[[  1.3 -62.0]
 [ 15.8 -26.9]
 [ -8.1  -3.9]
 [-52.1  73.6]
 [ 40.8  60.9]
 [ 47.0 -78.4]]
->
[[-62.0   1.3]
 [-26.9  15.8]
 [ -3.9  -8.1]
 [ 73.6 -52.1]
 [ 60.9  40.8]
 [-78.4  47.0]]

[[-23.5  21.5  41.0  55.8  35.4  61.3 -43.8 -27.0  26.9 -18.7  42.4 -50.5]
 [ -4.6  -9.1  16.9 -15.0  13.7  31.0   1.8  20.0  -5.7 -13.1   5.8  -5.8]
 [ 17.1   0.6 -27.9 -17.3 -24.0 -48.6  20.8   5.1 -14.1  18.4 -25.7  24.4]
 [  2.1 -16.3  -6.4 -23.8  -4.7  -3.0  14.5  14.9  -8.3  -2.0  -7.5  17.2]
 [-11.2 -23.8   7.4 -15.1   8.1  26.2   2.8   8.9   3.6 -14.7   9.8   8.4]
 [ 11.3  27.5  -6.0  18.6  -7.7 -26.1  -6.0 -11.7  -1.5  15.3  -9.4 -12.9]
 [ 15.1  13.4 -20.0  -0.7 -18.7 -42.3   8.4  -4.7  -7.2  18.5 -19.8   7.9]
 [ -5.8 -45.7 -24.8 -39.0 -18.8 -15.4  20.9   2.8   6.0  -4.1  -9.4  43.8]]
->
[[-50.5 -23.5  21.5  41.0  55.8  35.4  61.3 -43.8 -27.0  26.9 -18.7  42.4]
 [ -5.8  -4.6  -9.1  16.9 -15.0  13.7  31.0   1.8  20.0  -5.7 -13.1   5.8]
 [ 24.4  17.1   0.6 -27.9 -17.3 -24.0 -48.6  20.8   5.1 -14.1  18.4 -25.7]
 [ 17.2   2.1 -16.3  -6.4 -23.8  -4.7  -3.0  14.5  14.9  -8.3  -2.0  -7.5]
 [  8.4 -11.2 -23.8   7.4 -15.1   8.1  26.2   2.8   8.9   3.6 -14.7   9.8]
 [-12.9  11.3  27.5  -6.0  18.6  -7.7 -26.1  -6.0 -11.7  -1.5  15.3  -9.4]
 [  7.9  15.1  13.4 -20.0  -0.7 -18.7 -42.3   8.4  -4.7  -7.2  18.5 -19.8]
 [ 43.8  -5.8 -45.7 -24.8 -39.0 -18.8 -15.4  20.9   2.8   6.0  -4.1  -9.4]]

[[ 45.7 -19.4  29.6  26.2   6.4]
 [ -0.8  -1.2  -0.6   1.6   1.0]
 [  8.1  11.5  29.7  -9.2 -20.5]
 [ 19.1   3.8  15.3   8.7 -14.5]
 [ 22.0 -10.2 -18.7 -69.5  23.9]
 [ 37.7  38.8 -35.7  24.3  14.3]
 [ -9.7  10.0  -6.3  33.7  26.0]
 [ 23.7  -1.0  19.8 -29.0  -9.6]
 [ 10.1  46.2   1.4  -1.0  16.7]
 [-34.3  15.5 -21.9 -23.5 -37.9]
 [-13.3  17.1  15.9  34.8  27.4]
 [  4.3 -18.6  25.2  32.5  32.2]]
->
[[  6.4  45.7 -19.4  29.6  26.2]
 [  1.0  -0.8  -1.2  -0.6   1.6]
 [-20.5   8.1  11.5  29.7  -9.2]
 [-14.5  19.1   3.8  15.3   8.7]
 [ 23.9  22.0 -10.2 -18.7 -69.5]
 [ 14.3  37.7  38.8 -35.7  24.3]
 [ 26.0  -9.7  10.0  -6.3  33.7]
 [ -9.6  23.7  -1.0  19.8 -29.0]
 [ 16.7  10.1  46.2   1.4  -1.0]
 [-37.9 -34.3  15.5 -21.9 -23.5]
 [ 27.4 -13.3  17.1  15.9  34.8]
 [ 32.2   4.3 -18.6  25.2  32.5]]

[[ 12.9   5.7 -10.0 -67.8]
 [-18.4  14.9   6.6  40.3]
 [ 19.2   5.9  -5.9  22.1]
 [  9.0  -3.0 -17.4  21.9]
 [ 16.0 -17.9 -11.5  28.0]
 [ -2.3  -0.9 -14.6 -25.7]]
->
[[-67.8  12.9   5.7 -10.0]
 [ 40.3 -18.4  14.9   6.6]
 [ 22.1  19.2   5.9  -5.9]
 [ 21.9   9.0  -3.0 -17.4]
 [ 28.0  16.0 -17.9 -11.5]
 [-25.7  -2.3  -0.9 -14.6]]

[[ -2.7   3.3  -4.5  -2.0  -0.6   3.5   0.1  -3.3   3.3]
 [-35.8 -26.7  -5.0 -42.3 -24.0  -4.0  22.0   3.7  41.4]
 [-34.4 -25.9  -3.9 -41.7 -25.1  -3.9  22.9   3.2  40.8]
 [  2.8   4.3  -1.0   4.7   2.0   2.5  -2.5  -2.1  -3.8]
 [  6.5   6.2   0.6   7.4   6.0   0.4  -5.1  -0.5  -8.0]
 [-52.0 -41.6  -5.9 -63.8 -32.9  -9.0  36.7   8.6  61.4]
 [  3.7   7.4  -2.4   5.9   5.2   2.3  -2.8  -1.8  -4.9]
 [-22.1 -15.2  -3.6 -24.2 -16.5  -0.4  12.7   0.4  24.9]]
->
[[  3.3  -2.7   3.3  -4.5  -2.0  -0.6   3.5   0.1  -3.3]
 [ 41.4 -35.8 -26.7  -5.0 -42.3 -24.0  -4.0  22.0   3.7]
 [ 40.8 -34.4 -25.9  -3.9 -41.7 -25.1  -3.9  22.9   3.2]
 [ -3.8   2.8   4.3  -1.0   4.7   2.0   2.5  -2.5  -2.1]
 [ -8.0   6.5   6.2   0.6   7.4   6.0   0.4  -5.1  -0.5]
 [ 61.4 -52.0 -41.6  -5.9 -63.8 -32.9  -9.0  36.7   8.6]
 [ -4.9   3.7   7.4  -2.4   5.9   5.2   2.3  -2.8  -1.8]
 [ 24.9 -22.1 -15.2  -3.6 -24.2 -16.5  -0.4  12.7   0.4]]

[[-57.8 -63.3 -15.6  56.1]
 [  7.6 -54.8  -2.0 -13.5]
 [-46.4  52.5  19.1 -34.9]
 [ 38.8 -35.8  33.5  60.8]
 [ 63.6  61.4 -45.0  20.9]
 [  6.8 -39.0  64.4  -7.5]
 [-58.7 -23.7  26.0  38.7]
 [-28.3  30.8 -38.1  15.2]]
->
[[ 56.1 -57.8 -63.3 -15.6]
 [-13.5   7.6 -54.8  -2.0]
 [-34.9 -46.4  52.5  19.1]
 [ 60.8  38.8 -35.8  33.5]
 [ 20.9  63.6  61.4 -45.0]
 [ -7.5   6.8 -39.0  64.4]
 [ 38.7 -58.7 -23.7  26.0]
 [ 15.2 -28.3  30.8 -38.1]]

[[-46.5 -30.5   0.3 -44.4 -16.1 -10.3   2.1  10.6]
 [-49.8 -50.1   5.0 -56.7 -18.3 -17.9  35.1  15.1]
 [ 18.5 -72.0  66.2 -12.8  43.1 -77.8  76.0  77.4]
 [-29.3 -73.9  26.2 -61.5   2.2 -50.6  62.8  45.2]
 [-55.3 -47.0 -18.8 -66.2 -36.9 -13.2  25.6   8.1]
 [-39.6 -45.9   0.9 -49.4  -6.2 -16.6   9.4  13.2]
 [-49.2 -57.4  -3.1 -63.9 -27.2 -16.1  55.5  29.2]
 [-25.1 -74.5  37.0 -58.0   3.0 -52.7  52.4  52.6]]
->
[[ 10.6 -46.5 -30.5   0.3 -44.4 -16.1 -10.3   2.1]
 [ 15.1 -49.8 -50.1   5.0 -56.7 -18.3 -17.9  35.1]
 [ 77.4  18.5 -72.0  66.2 -12.8  43.1 -77.8  76.0]
 [ 45.2 -29.3 -73.9  26.2 -61.5   2.2 -50.6  62.8]
 [  8.1 -55.3 -47.0 -18.8 -66.2 -36.9 -13.2  25.6]
 [ 13.2 -39.6 -45.9   0.9 -49.4  -6.2 -16.6   9.4]
 [ 29.2 -49.2 -57.4  -3.1 -63.9 -27.2 -16.1  55.5]
 [ 52.6 -25.1 -74.5  37.0 -58.0   3.0 -52.7  52.4]]

[[-58.1  -5.5  20.0 -44.0 -41.1   4.4  28.8   9.5  23.3]
 [ -2.1 -16.7   5.0  25.2 -20.2 -62.9 -12.7  14.5  -7.9]
 [ 17.7 -42.7 -53.8  -0.5  11.2 -29.5  23.8  -5.8 -62.5]
 [-52.3   1.6  29.4  -0.4  19.7 -29.8 -56.0   7.7  55.8]
 [ 24.2  -2.4 -27.2   2.5   7.3  54.1 -30.9  60.9 -50.2]
 [  5.0  22.4   4.2 -23.0 -13.9 -83.7 -14.8 -40.4 -34.6]]
->
[[ 23.3 -58.1  -5.5  20.0 -44.0 -41.1   4.4  28.8   9.5]
 [ -7.9  -2.1 -16.7   5.0  25.2 -20.2 -62.9 -12.7  14.5]
 [-62.5  17.7 -42.7 -53.8  -0.5  11.2 -29.5  23.8  -5.8]
 [ 55.8 -52.3   1.6  29.4  -0.4  19.7 -29.8 -56.0   7.7]
 [-50.2  24.2  -2.4 -27.2   2.5   7.3  54.1 -30.9  60.9]
 [-34.6   5.0  22.4   4.2 -23.0 -13.9 -83.7 -14.8 -40.4]]
